Small tables with named rows and columns. After each table, cells are looked up by row and column.

Table Mise
	Fabaki	Nam
Fozo	202	223
Tuponaz	18	202
Tapeza	171	185
Lifa	222	232

Lifa, Fabaki -> 222
Fozo, Fabaki -> 202
Tuponaz, Fabaki -> 18
Lifa, Nam -> 232
Tapeza, Nam -> 185
Tapeza, Fabaki -> 171
Tuponaz, Nam -> 202
Fozo, Nam -> 223
Which row has the largest Fabaki? Lifa

Fen =
|  | Mamen | Suve |
|---|---|---|
| Gedof | -54.4 | 10.6 |
| Funano | -33.2 | 29.7 |
| Limifud | 63.3 | 32.5 |
| Ditipaz | -23.5 | -6.2 |
| Ritezov | -68.3 | -48.2 |
| Lemumaz | 75.1 | 46.1 |

Mamen of Limifud is 63.3
Suve of Lemumaz is 46.1
Mamen of Funano is -33.2
Mamen of Ditipaz is -23.5
Mamen of Lemumaz is 75.1
Mamen of Gedof is -54.4
Suve of Gedof is 10.6
Suve of Ritezov is -48.2
Suve of Funano is 29.7
Mamen of Ritezov is -68.3
Suve of Limifud is 32.5
Suve of Ditipaz is -6.2
Which row has the largest Suve? Lemumaz

Table Kep
|  | Puvon | Zude | Tefeso | Lop | Luniman | Bag | Baz | Radudu | Piv | Somoru |
|---|---|---|---|---|---|---|---|---|---|---|
| Fozimo | -5.23 | 12.41 | 0.39 | -16.47 | -25.11 | 17.04 | 46.46 | 50.86 | -64.16 | -15.24 |
| Rab | -3.51 | -2.39 | 19.16 | -2.11 | 11.87 | 22.36 | 23.35 | 17.67 | -39.29 | -21.55 |
| Zev | 29.69 | 21.38 | 54.03 | 17.11 | 30.47 | 65.09 | 46.71 | -9.80 | -31.03 | -27.51 |
| Mesipas | 7.11 | -26.92 | -35.81 | -1.34 | 4.59 | -15.23 | 76.88 | 44.04 | 20.99 | 31.31 |
| Zarones | 17.02 | 0.93 | -20.48 | 8.60 | 8.40 | 64.44 | 4.10 | -29.60 | -13.92 | 70.71 |

Zarones, Radudu -> -29.60
Zarones, Somoru -> 70.71
Mesipas, Radudu -> 44.04
Fozimo, Radudu -> 50.86
Mesipas, Zude -> -26.92
Rab, Bag -> 22.36
Rab, Lop -> -2.11
Zarones, Baz -> 4.10
Rab, Zude -> -2.39
Rab, Piv -> -39.29
Zarones, Piv -> -13.92

Rep =
	Sori	Bizor
Nek	0.587	0.809
Sutezo	-0.049	0.845
Kun	0.799	-0.341
Tege	-0.100	0.834
Rozin	-0.497	0.611
Tomo	0.944	-0.266
Vofeg	-0.171	-0.838
Nomizek	0.206	-0.645
Zukav	-0.585	-0.094
Movular	0.658	0.662
Med	-0.544	0.587

Bizor of Tomo = -0.266
Sori of Zukav = -0.585
Bizor of Sutezo = 0.845
Bizor of Movular = 0.662
Sori of Movular = 0.658
Bizor of Zukav = -0.094

Table Vado
|  | Forito | Mubidi | Zed |
|---|---|---|---|
| Pubi | 61 | 183 | 158 |
| Pagasim | 95 | 152 | 132 |
| Vip | 112 | 152 | 210 |

Zed of Vip is 210
Forito of Vip is 112
Mubidi of Pagasim is 152
Forito of Pagasim is 95
Mubidi of Pubi is 183
Zed of Pubi is 158
Mubidi of Vip is 152
Zed of Pagasim is 132
Forito of Pubi is 61
Row with the largest Zed: Vip

Table Likatam
	Rol	Ruvup	Kav	Gab	Mib
Defidim	89	124	79	45	149
Tuf	111	227	86	126	184
Faleku	110	105	149	36	58
Gup	179	107	62	111	116
Vun	73	200	62	75	147
Riva	125	156	155	105	58
Div	133	105	129	106	209
Kuleli	87	121	88	36	134
Ser	73	167	63	63	169
Bupe	73	140	83	48	111

What is the Kav of Ser in Likatam? 63
What is the Gab of Ser in Likatam? 63
What is the Mib of Bupe in Likatam? 111
What is the Rol of Ser in Likatam? 73
What is the Kav of Vun in Likatam? 62
What is the Kav of Div in Likatam? 129
What is the Kav of Bupe in Likatam? 83
What is the Ruvup of Riva in Likatam? 156
What is the Gab of Faleku in Likatam? 36
What is the Rol of Div in Likatam? 133

Dobo:
	Liko	Bof	Nimaked
Kup	68500	99343	53914
Tabapel	85395	60222	99212
Nisiso	76928	13754	93854

What is the Nimaked of Nisiso in Dobo? 93854
What is the Bof of Kup in Dobo? 99343
What is the Liko of Kup in Dobo? 68500
What is the Nimaked of Kup in Dobo? 53914
What is the Liko of Tabapel in Dobo? 85395
What is the Nimaked of Tabapel in Dobo? 99212
What is the Bof of Tabapel in Dobo? 60222
What is the Bof of Nisiso in Dobo? 13754
What is the Liko of Nisiso in Dobo? 76928
Which row has the largest Bof? Kup

Zigorin.tsv
	Genif	Molo	Loped
Vifavo	0.7	4.4	7.3
Movuku	0.9	7.5	-3.5
Rotira	0.0	-2.1	9.4
Miz	-0.6	-5.9	-0.3
Nito	0.5	2.4	8.7
Posev	0.3	3.5	-8.0
Goboso	-0.5	-4.2	-3.5
Dopa	-0.7	-6.9	-0.3
Kodezi	1.2	8.9	3.0
Fik	-0.4	-3.1	-7.5
Vor	-0.5	-5.5	6.5
Luf	-0.4	-2.2	-9.5

Vifavo, Loped: 7.3
Rotira, Molo: -2.1
Luf, Loped: -9.5
Kodezi, Molo: 8.9
Vor, Genif: -0.5
Vifavo, Genif: 0.7
Movuku, Molo: 7.5
Goboso, Genif: -0.5
Nito, Loped: 8.7
Vifavo, Molo: 4.4
Dopa, Loped: -0.3
Fik, Molo: -3.1
Which row has the largest Loped? Rotira

